Below is a small trained network, with its code and all its weights. Each question gives an input and a class and asks what happens when units are switched off, that is, made to give their printed mean instead of their output.

import numpy as np


def w(rows, s, z=0):
    codes = np.array(rows[::2]) - 128.0
    scale = np.full(codes.shape[1], s)
    scale[-1] = z or s
    return codes * scale


def norm(h):
    return h / np.sqrt((h * h).mean(-1, keepdims=True) + 1e-5)


def f(y):
    return np.maximum(y, 0)


def log_softmax(a):
    a = a - a.max(-1, keepdims=True)
    return a - np.log(np.exp(a).sum(-1, keepdims=True))


def net(x, mask):
    res = np.array(x, float).reshape(1, 7) / 4 @ E
    u = 0
    for l in range(3):
        y = f(norm(res) @ A[l][:, :-1].T + A[l][:, -1])
        res = res + np.where(mask[u : u + 12], y, B[l][:, -1]) @ B[l][:, :-1]
        u += 12
    return log_softmax(norm(res)[-1] @ U[:, :-1].T + U[:, -1])


A, B = {}, {}
E = w([
[166,185,145,66,193,248,204,133,171],'x0',
[109,186,155,78,36,129,113,7,125],'x1',
[128,126,131,129,128,129,127,128,130],'x2',
[233,94,69,58,82,99,179,147,60],'x3',
[22,58,247,110,160,110,241,122,69],'x4',
[131,124,134,129,126,127,128,129,131],'x5',
[83,148,2,167,149,70,236,76,197],'x6',
],0.0081)
A[0] = w([
[153,171,129,136,129,232,189,109,160,30],'0.n1',
[109,62,136,166,73,30,72,117,127,74],'0.n2',
[165,147,127,175,124,243,191,129,100,2],'0.n3',
[107,196,20,183,147,35,221,91,171,85],'0.n4',
[144,72,63,192,143,183,152,174,119,53],'0.n5',
[84,79,136,53,140,118,94,172,187,58],'0.n6',
[157,179,166,161,190,87,75,133,181,124],'0.n7',
[173,168,93,106,100,130,104,156,113,81],'0.n8',
[162,254,131,90,228,153,199,121,129,36],'0.n9',
[164,70,177,112,118,156,49,145,109,82],'0.n10',
[126,70,73,38,158,119,160,200,84,87],'0.n11',
[91,90,73,124,131,26,56,101,96,54],'0.n12',
],0.0077,0.0055)
B[0] = w([
[140,110,149,69,128,52,103,146,191,183],'0.n1',
[172,173,139,53,182,112,197,179,186,206],'0.n2',
[136,109,87,2,213,44,106,114,157,149],'0.n3',
[88,60,144,90,45,236,81,176,58,254],'0.n4',
[167,59,152,98,115,170,67,109,142,166],'0.n5',
[122,153,87,177,100,144,160,129,117,134],'0.n6',
[84,152,148,160,147,149,137,141,94,182],'0.n7',
[149,187,194,180,107,194,208,150,125,179],'0.n8',
[157,123,164,64,128,82,97,196,173,205],'0.n9',
[68,59,103,79,30,218,132,158,110,210],'0.n10',
[109,140,149,149,201,158,110,43,101,201],'0.n11',
[150,153,200,12,171,117,67,199,191,187],'0.n12',
],0.0076,0.0057)
A[1] = w([
[160,179,72,132,134,155,83,137,172,9],'1.n1',
[115,169,132,122,88,118,125,68,117,2],'1.n2',
[88,161,139,193,133,131,119,126,178,74],'1.n3',
[122,162,150,75,103,102,109,108,135,99],'1.n4',
[182,127,123,116,94,110,148,79,66,95],'1.n5',
[185,136,95,127,108,106,199,132,79,33],'1.n6',
[132,116,147,85,119,178,116,164,101,151],'1.n7',
[149,162,146,138,104,114,159,181,136,67],'1.n8',
[133,87,125,164,193,103,95,165,114,126],'1.n9',
[95,111,40,137,123,104,180,121,170,115],'1.n10',
[184,115,96,87,129,118,147,145,98,26],'1.n11',
[112,105,118,163,83,8,71,154,97,21],'1.n12',
],0.016,0.0037)
B[1] = w([
[147,166,153,139,88,65,175,121,83,179],'1.n1',
[202,11,88,122,135,147,141,83,129,148],'1.n2',
[103,150,120,120,186,106,44,86,88,153],'1.n3',
[157,22,92,175,172,166,176,106,163,186],'1.n4',
[107,121,143,166,173,121,100,111,126,162],'1.n5',
[103,158,170,148,172,130,54,85,125,152],'1.n6',
[59,126,90,156,110,111,116,143,167,252],'1.n7',
[70,127,99,125,138,150,168,113,161,142],'1.n8',
[193,79,86,142,130,168,163,44,168,167],'1.n9',
[99,113,197,68,83,194,46,208,62,144],'1.n10',
[71,125,156,158,158,109,68,115,171,178],'1.n11',
[192,162,209,44,151,162,140,143,161,149],'1.n12',
],0.011,0.014)
A[2] = w([
[107,107,146,171,173,94,141,85,87,140],'2.n1',
[160,128,101,166,155,152,106,194,127,114],'2.n2',
[96,129,163,139,157,95,252,141,60,106],'2.n3',
[121,136,146,88,152,107,93,129,190,25],'2.n4',
[129,105,140,113,132,81,191,173,185,137],'2.n5',
[93,130,126,135,71,122,199,166,83,251],'2.n6',
[104,132,149,119,83,142,128,172,139,100],'2.n7',
[63,172,109,141,152,150,121,102,100,197],'2.n8',
[130,134,171,81,159,80,127,138,119,135],'2.n9',
[151,118,89,154,163,126,144,173,129,33],'2.n10',
[118,168,100,53,113,147,153,118,148,65],'2.n11',
[205,206,71,149,85,94,91,135,121,169],'2.n12',
],0.014,0.0023)
B[2] = w([
[127,189,61,173,92,101,153,112,132,209],'2.n1',
[137,86,152,114,120,114,166,88,67,189],'2.n2',
[196,198,138,177,11,70,180,134,50,173],'2.n3',
[161,149,83,118,176,73,144,142,128,254],'2.n4',
[181,194,55,131,106,154,126,124,169,224],'2.n5',
[112,132,95,194,121,123,97,135,153,180],'2.n6',
[102,132,111,104,83,130,143,146,153,224],'2.n7',
[168,143,117,175,129,71,91,147,165,212],'2.n8',
[118,185,139,138,142,76,148,174,160,177],'2.n9',
[167,25,125,104,150,127,175,91,129,149],'2.n10',
[137,101,194,99,140,124,113,185,129,167],'2.n11',
[83,152,174,182,98,87,231,131,103,192],'2.n12',
],0.011,0.0065)
U = w([
[185,170,189,5,165,122,167,210,171,130],'0',
[108,129,83,163,113,123,131,136,155,254],'1',
[108,129,94,163,111,130,134,139,158,252],'2',
[113,182,158,176,62,116,188,146,51,74],'3',
[76,99,170,81,68,217,45,202,89,90],'4',
[83,160,152,171,226,95,31,85,110,60],'5',
[183,54,119,121,154,197,160,59,100,99],'6',
[131,202,97,56,161,197,105,122,29,6],'7',
],0.012,0.0069)

Each question gives the input, the list of numbers given to net, and the class t.
The units are the neurons (one row each of A and B). Each row of codes is followed by its name. A weight is (code - 128) times the scale printed after its matrix; where a second scale follows, it is the last column's (A, B and U).
mask holds one flag per neuron, layer by layer. A switched-off neuron (its flag False) gives its mean, the last column of its row in B, instead of its output. The means were averaged over made-up inputs and are rounded, as every weight is.
A unit's drop is (log p(t) with every unit on - log p(t) with that unit switched off) / (log p(t) with every unit on - log p(t) with every unit switched off).
The circuit of an input: a set's keep is (log p(t) with only the set's units on - log p(t) with every unit switched off) / (log p(t) with every unit on - log p(t) with every unit switched off). Starting from the 12 units with the biggest drops (on a tie, the unit counted first), units are removed one at a time, each time the one whose removal leaves the highest keep (on an exact tie, the one counted first), for as long as the keep stays at least 0.8.
units of the circuit, in order: the units of the circuit, biggest drop first
top k neurons: the k neurons with the biggest drops, biggest first
k most important neurons of layer l: the k neurons of layer l with the biggest drops, biggest first
input [4,6,-3,1,0,-3,7], class 4: top neuron -> (1.n10)
input [-4,5,5,-2,7,5,-3], class 3: units of the circuit, in order -> (2.n3, 1.n11)
input [5,8,-3,-1,-5,7,-2], class 6: units of the circuit, in order -> (1.n4, 1.n2)
input [1,5,2,3,-8,-5,-6], class 3: units of the circuit, in order -> (2.n12, 1.n1)
input [5,8,0,2,-6,-4,-5], class 6: units of the circuit, in order -> (1.n4, 1.n2)
input [-1,-8,0,5,8,4,-2], class 3: top 3 neurons -> (2.n3, 1.n4, 2.n1)
input [-5,-8,4,8,-6,-7,-2], class 5: top 2 neurons -> (1.n11, 1.n6)
input [2,4,7,3,5,-6,-3], class 1: top 2 neurons -> (1.n1, 1.n7)
input [-8,-8,7,6,7,5,8], class 0: 2 most important neurons of layer 1 -> (1.n12, 1.n10)
input [1,-8,5,2,-2,-4,8], class 4: top 2 neurons -> (1.n10, 1.n4)
input [-1,-4,-5,-6,6,2,7], class 4: 2 most important neurons of layer 1 -> (1.n10, 1.n1)
input [5,-7,7,8,3,2,4], class 5: top 3 neurons -> (1.n11, 1.n6, 1.n4)
input [0,-6,6,7,3,-2,-2], class 5: units of the circuit, in order -> (1.n11, 1.n6)
input [-2,6,1,0,-1,0,3], class 6: units of the circuit, in order -> (1.n2)
input [4,-8,3,6,7,6,-7], class 6: units of the circuit, in order -> (1.n9, 0.n11)
input [8,-7,2,2,5,7,7], class 0: units of the circuit, in order -> (0.n9, 1.n10)
input [6,8,-5,-3,0,0,-4], class 6: top 2 neurons -> (1.n4, 1.n2)
input [-1,-1,2,1,-6,2,-5], class 3: top 2 neurons -> (2.n12, 0.n4)
input [0,-1,-6,-6,-8,-4,0], class 3: units of the circuit, in order -> (1.n1, 2.n12)
input [1,7,-6,0,-7,-1,0], class 3: units of the circuit, in order -> (1.n1, 2.n12)
input [1,7,-5,-2,8,2,7], class 3: units of the circuit, in order -> (2.n3)
input [-2,5,-6,-5,8,-7,-6], class 3: top 2 neurons -> (2.n3, 0.n4)
input [-6,8,6,3,3,1,-2], class 6: 2 most important neurons of layer 0 -> (0.n9, 0.n1)
input [-3,-2,0,4,-7,-6,4], class 3: units of the circuit, in order -> (2.n12, 1.n1)
input [-4,6,-5,-7,-8,4,3], class 3: 2 most important neurons of layer 1 -> (1.n1, 1.n7)
input [-3,-7,-3,-8,4,6,4], class 5: top 4 neurons -> (1.n3, 1.n4, 1.n10, 1.n7)
input [5,5,5,-7,0,-4,3], class 5: units of the circuit, in order -> (1.n3)
